Each row has a class, written after it.
[-162 -324  609   82  214 -528  242 -193 -548  -20  316 -331   92 -276
 -281  -51  107 -100  -69  470 -661 -192  338  175 -138   12  117   48
  294 -414  565  358] : kazi
[  30   53  278  675 -121  324   72  225   42   42  -75  -93  625 -107
   59  662 -241  181  137 -800 -261 -295  100  -73  -60 -141 -111   45
 -352 -129   45 -327] : kuvag
[-296 -128  -51   74  184  111 -359 -487  106  166  -80  289   75 -453
 -312   34  127 -124  147  -76 -128  337 -149   29  205  258   99  -65
 -111 -183  -69 -441] : nipan
[  33  -54 -180 -238  147  -98   11 -248  -99 -332   18   96 -235   32
  260  -35  151   81  259  112  108  -87 -147   -7   11 -109   55   46
   38   68  247  -12] : vobon
[ -51  194 -254 -447 -460   27   72  475  332   33  -34 -212 -377  400
  -21 -319 -100   59  -91  133  594  -98 -490  284  -15  -85   62 -138
   -3 -125 -490   86] : nipan
[ -46  -63   58  -21 -449  -18  130  256  -69 -365  183 -165   20  185
  339  134 -200  -21  -76  482  222  -93  246  211  -31 -139  256 -214
   80 -534 -168  401] : kulag
[-252  531  -24  489 -130   62   13  404 -110  229  251  623  -81  142
 -188  120 -370   57 -223 -118  236 -160  -72  582  -96 -473   82 -153
 -552  130 -176  132] : zulub
[-107  -75 -105 -177   84   99  268  394 -108  223 -130 -530 -198  146
   95    4  136 -142 -284  -11  473  181 -173 -162    8   63   33  117
  180  220 -252  111] : geta
[  79  269 -231  -51 -403  518   95  414  323   73  -94 -179 -189  452
  275   82  -48 -113  -91  -73  606  193 -145 -253  165  -53  121  -81
 -373  -76 -659  -59] : vobon
[-284  -81 -111  134   67  234   -2 -251  307 -367  -67  399  127  223
 -640  209 -414  369  -47 -194  383  104  -94  299 -241 -226  215  -52
  -49  416  -57  397] : daso
[ -53  101  150  117   97   98 -125  -62   88  310  -53 -109   20 -160
   57  -89   81  -26   -1  154 -155  218   33 -345  -95  235 -172  151
   20  136  390 -268] : zulub
[-158 -342  108 -115   74 -251 -102 -354  -52   87  -79 -268 -230 -256
 -121 -175  241 -170   32  375  -60  -61   98  -86  136   97 -110 -187
  269 -124  327  -94] : zulub
[-309  453  123  366 -290  311  144  517   30 -540   -1  136  146  120
  165  455 -295  302  125 -326  339 -388   -8  164  -66 -195  134  -26
 -218   87 -198  169] : kulag
[ 174 -571 -101  255  768  -19  -29 -319  -70  -98  195   65  120   45
 -281  116  262  -13 -105  173 -164  347  -18 -268   27   53  234 -167
  189  540  187  -11] : dit
[  64 -103 -421   80   51  189  197  108  312   22   45  -54  311  130
  342  639 -211  -65  -79 -151  210 -111  -79  128  203  -79   15 -296
 -136 -184 -271 -322] : duzif
[-289 -225   39  448  366  102  190 -192  337  694  125 -365  262 -144
 -176  379 -246  -88 -239 -102  206  450  -29  128 -132  186   38 -232
  -15  111   58 -278] : duzif
[-451  166  234  331 -319  165  122   37 -242  208  -52  633  -66  -70
   -7  -17 -564 -121 -287  -59  490 -231  -52  350 -259 -142 -173   31
  -97   72   22  204] : nage
[-136  194  134  299 -125  114   98  332  301  237  121 -274  368  168
 -314  -10 -369   59 -296 -271  145  251  228  398 -297   61  -90 -129
   -4  -46 -396  139] : dit
[ 138  119 -179 -437 -427  -66 -122  -16   19   -2 -182   73 -299  111
  152 -437  271  -60  114  383  108  -66  -29 -256   63  152  -86   87
  111  -47  -90  -19] : zulub
[  43  448  208 -229 -474 -129 -233  713  119  478   10  -34 -311  488
 -371 -573  -39 -167 -256  205   19   94  122   40 -106  -88  -17  250
 -255   38 -252  129] : duzif
[ 294  145 -355 -325   33 -156 -205  161 -154 -616   32  198 -339  369
  -48 -147  267  198  541 -107   55   75 -185 -332  106 -127  346  160
 -291  190 -272  -88] : daso
[-480 -287 -280   11  275   13   99 -248 -310 -197 -104  -13 -711   50
  159  -20  190 -160  218   15  555 -181 -246  -96  346   11 -109 -126
   77   99  137 -162] : dit
[ 119 -324   88   55  513 -316  -87 -569 -119 -136  144   22   29 -300
   54  -74  447 -307  423 -226 -498  -21   49  -77  113   15  -85   43
   26  -69  240 -415] : nage
[ -11 -264  -11  179  616  -29  205 -353 -301 -103   58  -31 -142 -204
  302  -38  275  -69  319    0  -91 -196   65 -155   37   65 -252   12
  131  170  525 -305] : nipan
[ -65  -95  -40   35  184  172  -83 -242 -134 -304 -117  149 -353 -107
  -31  -85  163 -236  257 -204  252  -64  -84 -304  149  -64   68  121
 -112  125 -176  -55] : kulag
[-131   -7 -200  -84  -46   58 -157   20  272 -384 -103  339   -7  206
 -172  125  -86  445  208   37    6   81 -194 -131  -81   84  178  -13
  -32  509  315  133] : daso
[ 277  -10  124 -244  -48 -249 -121   96 -229 -414   31 -107   -2    2
  -18 -225  258  -32  239   -5 -500  -67   33 -219   10  -48   19  261
   16 -306    7    6] : kazi
[ -87   46 -159 -155 -180 -442  -16 -634 -215 -101   85  190  133 -214
  315  298   14  212   45  239   36   37  183  324 -189  -62   31  -64
  271   41  523  136] : duzif
[-133  137  -76 -174 -536  -58  148  165  -56  125  -77   66 -161  -11
  247   -6  -86 -220 -182  115  351 -204    3   60  159   46  -59 -136
   46 -376 -356  120] : nage
[-172    5 -195  -90 -269   24   76   48  242 -163  -60  272 -243  162
   81  -19 -122  333  -49  406  315   53 -478   39  117  -54   42 -355
 -142  -62   46  -14] : zulub
[-204  501  122 -389 -722 -254 -632  -52  350   49 -237  271 -134   67
 -580 -424 -190  120  388  -30 -174  131  173  234  -19  188   -1  121
 -353 -327 -256 -301] : nipan
[-298 -106   65  115  286 -255   35 -153 -292 -164 -108 -147 -136 -215
  119  207  185   17  189  -89  -34  -32 -122  -23  173 -127   34  118
   95   52  -30 -317] : nage
[  58 -268  297  374  253 -418  238 -899 -141  230  203   25  223 -173
  200  362   70 -105  140   50 -360  -95  519   63   78   29 -198 -215
  -13 -150  553 -308] : dit
[-157   54   18  153 -244  180  133  191   80  243  -39  -58  -33  101
   14   47 -231   98    6   15  313 -171   57  236   14  -88    4  -99
 -156 -293 -106  -14] : duzif
[-211   76 -227 -208    5    3 -207   32   94  -87  -99  138 -366  -35
  -42 -116    0  -74  178  212  269   86  -62  102  103  -24  165   -4
 -123  -98  -51  -47] : geta
[-147  316 -135   55   67  180  135  -83   59  -72  -18  132   -7  -68
  259  144 -203  208  -11  248  244  200  109   52 -216  166  -27  -21
   43  274  321  207] : kuvag
[ 283   94   -7 -388 -200 -272 -258  222  109 -330  155   72  -80  344
  -27 -229  112 -224 -151  454 -121  219  120  119  122 -158  256    0
  -14 -295 -462  193] : kuvag
[ 352 -189  168  267  -84  397  -98 -216  554 -164 -153 -131  581  123
 -102  559   -9  123   12 -514  -26   49  -44 -318  143    1  171   62
   20  -71 -381 -208] : pakuv
[-352  -72  204  369  -47  317  108  177  117  677  -19 -120   33 -214
  -75  182 -176 -206 -251 -262  380   55 -145   28  -54  -97  -51 -155
 -326  -55  145 -197] : geta
[-186  167  141  137  -50  272  411  573  -99   19   32 -267 -122  234
  502   94 -288  152   78  137  541 -233  286  244 -343 -262  102  155
  -51  172  363  470] : duzif
[  61  326 -166 -311  -15 -153 -122  315  -66   27 -106   -2 -223  -29
  267 -179  234  174  112  384 -268 -106  -22 -232  126   33  -89  171
  -16   54  291 -177] : kuvag
[ 335   80   72 -126  -14  -64  206  212   57    4  -22 -239   97  170
  -61 -197  131   -9   37 -209   73 -113  230   16 -189  -54  -60   41
   49  247 -151  234] : kuvag
[-213 -218  -25 -438 -156 -108  -64   98  -23  113 -164 -401 -283 -165
 -228 -269  346 -175   32   -6  -50   37 -396 -243  237  121   -5    8
   37 -386  -95 -191] : pakuv
[ 132   50  175  -84   73  205  127  495 -536 -424   10  -75 -163  123
  155 -316  144  139   42  296 -129 -139   59 -501   -6   41  170  243
   27  201 -105  293] : daso
[-195   43  200  443    6  601   -6  597  -94 -316   11 -428  226  -49
  -86  246   47   20   49 -503  250    7 -185  -87   23  -36  297  -23
 -125   17 -609    6] : daso
[-141  348 -321  -22 -385  107   91 -105  265   82   -2  332  -48  291
  -16   73 -535   -1   86  -94  535    1  284  645 -131  -70  -27 -222
 -281  -15 -355  191] : kazi
[-416   -4   81  447  388  404  109  344  -52  233 -176 -171 -249  -75
 -294  349   10   66  141 -348  247  -77 -267 -451  170  173  127   35
 -268  492  128 -273] : nipan
[  68  -88   12  -49 -252  297 -269 -199  549 -285 -111  141  -52  226
 -282 -163  -60   57  217  -54  145   39 -186 -301  -53  123  127  -37
  -82   45 -185  -75] : vobon
[-323   44   46  617  136  177  312 -487  113   51  131  493  297  -27
  157  734 -715   89 -113  194  474  -39  391  586 -237 -225   92 -397
 -230  234  244   82] : duzif
[-248  203  -60  -19 -353  -54 -104 -191  259  392  -81   85  198 -182
  158  201 -452  -30 -132   64   39   -8  242  425 -137  155 -215 -198
   29   -5  188  -93] : pakuv
[  69  -57   21    4   32  357  128   94  320  340 -263 -294  589  -92
 -114  345 -135   47 -100 -585 -186  330    3 -155  -90   84   19  262
 -165   86 -290 -155] : pakuv
[-241  413  393  257 -341 -131   98   26 -262    0  -98  220   76  -63
 -161  108 -376   90  207 -233   75 -462  458  274 -370  -25 -151   69
 -178  202  263  121] : vobon
[-200 -133 -138  -13  157  -37   34 -465  252 -331  -73   28 -147   94
  -73  231 -120   79  245  337  274  303  133  234  119   77  221 -303
   -3   47  -94    9] : nage
[-321  102  -32  152  -72   60 -286 -276  148  317 -176  128   14 -279
 -176  185  -40 -289   37 -244   79  123  158   -3  115  187 -154  -30
 -117  -23   22 -335] : kuvag
[-190 -217 -286 -239   98 -506 -216  -57  216   84   65  177  -84 -123
 -164 -158   97  -86   37  185 -104 -115 -149  324   64 -171  -74 -254
  120  -91  149 -307] : pakuv
[-119  271 -320 -449 -364   -9 -352  -53  382  174 -191  185 -403  184
 -346 -324   42    9  203  249  370  101   17  167   57   73    3 -214
 -271  106   32 -148] : geta
[-290  260 -161  324 -367  302   19  -50  158 -462  -85  651 -179  260
  339  429 -456  281    3 -200  632  -61 -403  436  161 -405  172 -275
 -481  105 -446   28] : geta
[-425  388  345   28 -584   75 -124   -6  -15  394   96  -38  164  -98
 -241 -144 -385    7 -386  281  392  461   16  581 -670   64  178  156
  139   76   38  468] : kulag
[ 215 -180 -159 -199   -6  -13  155 -233 -135 -437  -68  115 -165  170
  469   55  -12 -131  216  159  133 -145  184  -96  209   26   40  -13
   28 -156 -215   68] : duzif
[ -32  230  159  317  -80  272   50  540 -319  -73  122  288  145  163
 -235  -27 -135  -33 -158 -222  -35  116  -37  287 -309 -173  170  356
 -241 -118 -156  422] : geta
[  56 -320   18   61  323  103   14 -385   67 -282 -136  -12 -143 -130
   75   -5  237 -124  239 -160  112   99  -97 -386   57  -32   27  101
   78  129   72  -94] : pakuv
[-135  186 -280  -63 -310   47   22  694  212  261   28 -200   57  134
  453   94 -112  170 -162  167  257 -134 -127  220  -40 -227  -50 -202
  -23   -4   33 -146] : pakuv
[ 342 -180 -428  -77    5  590  -91  348  584 -330 -134  -17   42  428
  -90  152   59  103  214 -398  332  196 -463 -313  126 -268  333  -95
 -458  199 -528  -92] : zulub
[-215  493 -105   86  -53   -7  -27  -21   57  522  167  142  -97   -7
  392   23 -113   74  142   -8 -163 -106  266  310  -81  -41 -282   54
 -363   54  690 -225] : geta
[ 237 -228  -12  132  319   -7  152 -315   11 -351  -62   92   62   67
  372  401  176  -26  197  160   41   39  -19 -267  126  -93  123   62
   27   68   91 -207] : kuvag
[ -59    3 -221 -123   35  170  -54  357   79   45   49  -27 -351  234
 -195 -178   92 -351   10 -258   42   93  -38   34  354 -225  134  -48
 -505 -318 -562   36] : vobon
[ -78  233  249  311 -290  119    2  210  115  327   80  441  218  155
 -272  408 -435   -9 -166 -194  -21 -181  170  215  -52 -133  131  -36
 -437   69  159  183] : kazi
[ -78    9  -91 -113 -133  -93   52  101  177  152  -56 -336   94  205
 -123 -192 -162  139   26  -91   45  114  112  291 -354  -52 -115  138
  117  112  -45   70] : duzif
[-330  296  357  272 -451   51   47  404 -202  336  149 -123  354 -148
   18   44 -496  -70 -320  -92  -30 -120  361  386 -502   45 -179  133
  134 -231  251  354] : nage
[ 254 -124  -91  -18  158  100   67   22 -259 -423 -138  260 -305   32
   66  -94  222 -108  212  -20  275 -372   45 -320  218  -95  -33  -65
    6  149  -39   82] : kazi
[-309 -467  209   24  105  -75  139  221  143   28  -81 -604  272 -118
 -145  229  -50   73   56 -131 -113  106  -89   49  -38   84  202   29
  153 -252  -24  -61] : duzif
[-225 -300  245  321  234  142  410   17 -124  353  -47  -85 -178 -256
  357  378   19 -124 -293  291  574 -228 -267 -410  223  176 -134 -259
  198    9  531 -178] : kulag
[-147    4   -6 -158  148  -86  -87  163   20 -241 -199 -440 -225  -89
   78    0  488  270  332  107  146 -102 -145 -159  186    4   99   40
  259  141  199 -203] : pakuv
[ 228 -128  -17 -107   53 -239 -178  259 -167  100  224  140  249  -17
 -218 -184   36  -82 -267  160 -382  132  159  133  -31 -131  124  -82
    7 -155 -103  122] : pakuv
[  19  212 -303  206  113  150  199 -175   97 -150  -39  526  -28  151
  252  321 -282  153  296 -307   95 -154   45   32  -18 -137 -167  -86
 -490  287  231 -144] : kuvag
[-154  245 -245  294 -109  328  142 -202  196  336  163  529   34  109
  245  322 -538 -143 -338  102  576  -64   84  548   33 -145 -224 -461
 -310   11   12  -53] : kulag
